Here is a tiny trained network, its code and every weight. The questions are about switching its units off for an input and a class, where a switched-off unit gives its printed mean instead of its output.

import numpy as np


def w(rows, s, z=0):
    codes = np.array(rows[::2]) - 128.0
    scale = np.full(codes.shape[1], s)
    scale[-1] = z or s
    return codes * scale


def norm(h):
    return h / np.sqrt((h * h).mean(-1, keepdims=True) + 1e-5)


def f(y):
    return np.maximum(y, 0)


def log_softmax(a):
    a = a - a.max(-1, keepdims=True)
    return a - np.log(np.exp(a).sum(-1, keepdims=True))


def net(x, mask):
    res = np.array(x, float).reshape(1, 7) / 4 @ E
    u = 0
    for l in range(2):
        y = f(norm(res) @ A[l][:, :-1].T + A[l][:, -1])
        res = res + np.where(mask[u : u + 7], y, B[l][:, -1]) @ B[l][:, :-1]
        u += 7
    return log_softmax(norm(res)[-1] @ U[:, :-1].T + U[:, -1])


A, B = {}, {}
E = w([
[216,212,169,116,110,147,160,118,182,115,104],'x0',
[127,135,125,125,125,150,136,152,120,131,132],'x1',
[85,136,162,197,88,96,160,201,247,254,129],'x2',
[147,144,122,133,145,142,139,170,77,180,150],'x3',
[21,223,148,111,103,114,177,91,88,128,96],'x4',
[122,109,154,111,135,81,105,145,117,128,102],'x5',
[116,107,157,110,97,139,77,137,114,140,158],'x6',
],0.0071)
A[0] = w([
[157,117,127,46,176,142,129,15,26,108,119,1],'L0N1',
[68,206,126,70,92,124,155,53,53,135,77,30],'L0N2',
[255,213,240,62,138,159,156,118,148,77,118,12],'L0N3',
[56,47,43,112,161,148,140,159,116,107,107,75],'L0N4',
[211,78,84,106,159,138,107,136,139,85,164,97],'L0N5',
[157,168,41,81,153,117,84,102,25,25,137,7],'L0N6',
[34,44,60,112,175,104,149,124,87,84,215,94],'L0N7',
],0.007,0.0017)
B[0] = w([
[48,174,109,151,140,153,139,195,191,71,127,237],'L0N1',
[182,25,153,78,157,177,169,117,88,130,139,196],'L0N2',
[168,173,181,185,108,70,67,31,69,126,189,230],'L0N3',
[155,179,182,255,120,105,147,160,54,121,192,188],'L0N4',
[153,70,120,33,170,89,205,153,105,129,12,213],'L0N5',
[57,133,105,180,66,124,70,166,154,253,102,254],'L0N6',
[218,198,170,126,108,77,160,56,103,129,169,216],'L0N7',
],0.0089,0.0081)
A[1] = w([
[160,148,109,108,103,77,111,115,151,17,150,146],'L1N1',
[54,129,160,27,158,193,198,72,59,119,118,26],'L1N2',
[28,152,184,40,126,220,177,126,96,154,63,103],'L1N3',
[134,73,150,138,128,82,212,176,55,82,142,184],'L1N4',
[84,207,33,121,107,168,53,206,82,2,79,9],'L1N5',
[196,50,104,80,156,129,118,183,147,124,40,142],'L1N6',
[111,94,133,154,118,82,108,141,137,135,157,33],'L1N7',
],0.0063,0.0013)
B[1] = w([
[106,145,146,146,89,136,182,103,111,191,195,175],'L1N1',
[151,74,92,4,130,150,210,122,171,62,136,182],'L1N2',
[166,90,138,82,192,153,138,196,231,74,104,211],'L1N3',
[146,155,127,56,96,161,75,64,145,44,133,252],'L1N4',
[71,225,78,146,158,92,108,214,189,199,38,205],'L1N5',
[93,79,76,89,149,254,145,145,177,55,173,218],'L1N6',
[123,226,114,76,151,173,72,94,146,151,135,182],'L1N7',
],0.0079,0.0041)
U = w([
[160,230,202,210,102,44,84,53,12,150,188,244],'0',
[20,188,52,181,122,113,95,251,254,214,53,131],'1',
[196,37,94,25,166,166,182,152,159,82,117,2],'2',
],0.0071,0.00083)

Each question gives the input, the list of numbers given to net, and the class t.
The units are the neurons (one row each of A and B). Each row of codes is followed by its name. A weight is (code - 128) times the scale printed after its matrix; where a second scale follows, it is the last column's (A, B and U).
mask holds one flag per neuron, layer by layer. A switched-off neuron (its flag False) gives its mean, the last column of its row in B, instead of its output. The means were averaged over made-up inputs and are rounded, as every weight is.
A unit's drop is (log p(t) with every unit on - log p(t) with that unit switched off) / (log p(t) with every unit on - log p(t) with every unit switched off).
The circuit of an input: a set's keep is (log p(t) with only the set's units on - log p(t) with every unit switched off) / (log p(t) with every unit on - log p(t) with every unit switched off). Starting from the 12 units with the biggest drops (on a tie, the unit counted first), units are removed one at a time, each time the one whose removal leaves the highest keep (on an exact tie, the one counted first), for as long as the keep stays at least 0.8.
circuit, biggest first: the units of the circuit, biggest drop first
most important unit: the unit with the biggest drop
k most important neurons: the k neurons with the biggest drops, biggest first
k most important neurons of layer l: the k neurons of layer l with the biggest drops, biggest first
drop of u: that unit's drop, to one decimal
input [8,7,-4,-1,-4,-7,-2], class 0: most important unit => L0N3
input [6,-1,-8,-7,-3,1,1], class 1: 3 most important neurons of layer 0 => (L0N1; L0N6; L0N7)
input [5,-1,-7,-3,4,7,-6], class 1: 3 most important neurons => (L0N1; L0N7; L0N6)
input [8,8,8,4,5,2,-6], class 0: circuit, biggest first => (L0N1; L0N6)
input [-8,-8,1,6,-8,1,1], class 0: 4 most important neurons of layer 0 => (L0N4; L0N7; L0N2; L0N1)
input [5,4,2,-8,6,-5,-7], class 2: 3 most important neurons => (L0N2; L0N4; L0N7)
input [-3,7,1,-8,-5,-5,0], class 2: 2 most important neurons => (L0N5; L0N3)
input [3,-6,-8,-1,0,-4,-5], class 1: 2 most important neurons of layer 0 => (L0N1; L0N6)
input [-6,-5,2,1,8,-8,-5], class 2: 2 most important neurons of layer 0 => (L0N2; L0N3)
input [-4,2,-8,-3,7,6,3], class 1: 3 most important neurons of layer 0 => (L0N1; L0N6; L0N5)
input [-8,-2,-5,-1,-4,-2,-3], class 0: 2 most important neurons => (L0N7; L0N4)
input [-2,5,-6,4,4,7,-3], class 1: 2 most important neurons => (L0N6; L0N1)
input [1,-8,-3,-7,-3,-8,3], class 1: 2 most important neurons => (L0N2; L0N1)
input [5,6,5,-8,-2,-1,-2], class 0: most important unit => L0N6
input [8,3,-1,-6,-6,-6,-8], class 0: 2 most important neurons of layer 0 => (L0N3; L0N2)
input [4,-2,1,8,7,4,3], class 2: drop of L0N2 => 0.2
input [-1,-4,2,-1,-5,-4,-6], class 2: drop of L0N6 => 0.1
input [-4,2,-8,-6,-1,1,1], class 1: drop of L0N1 => 0.9
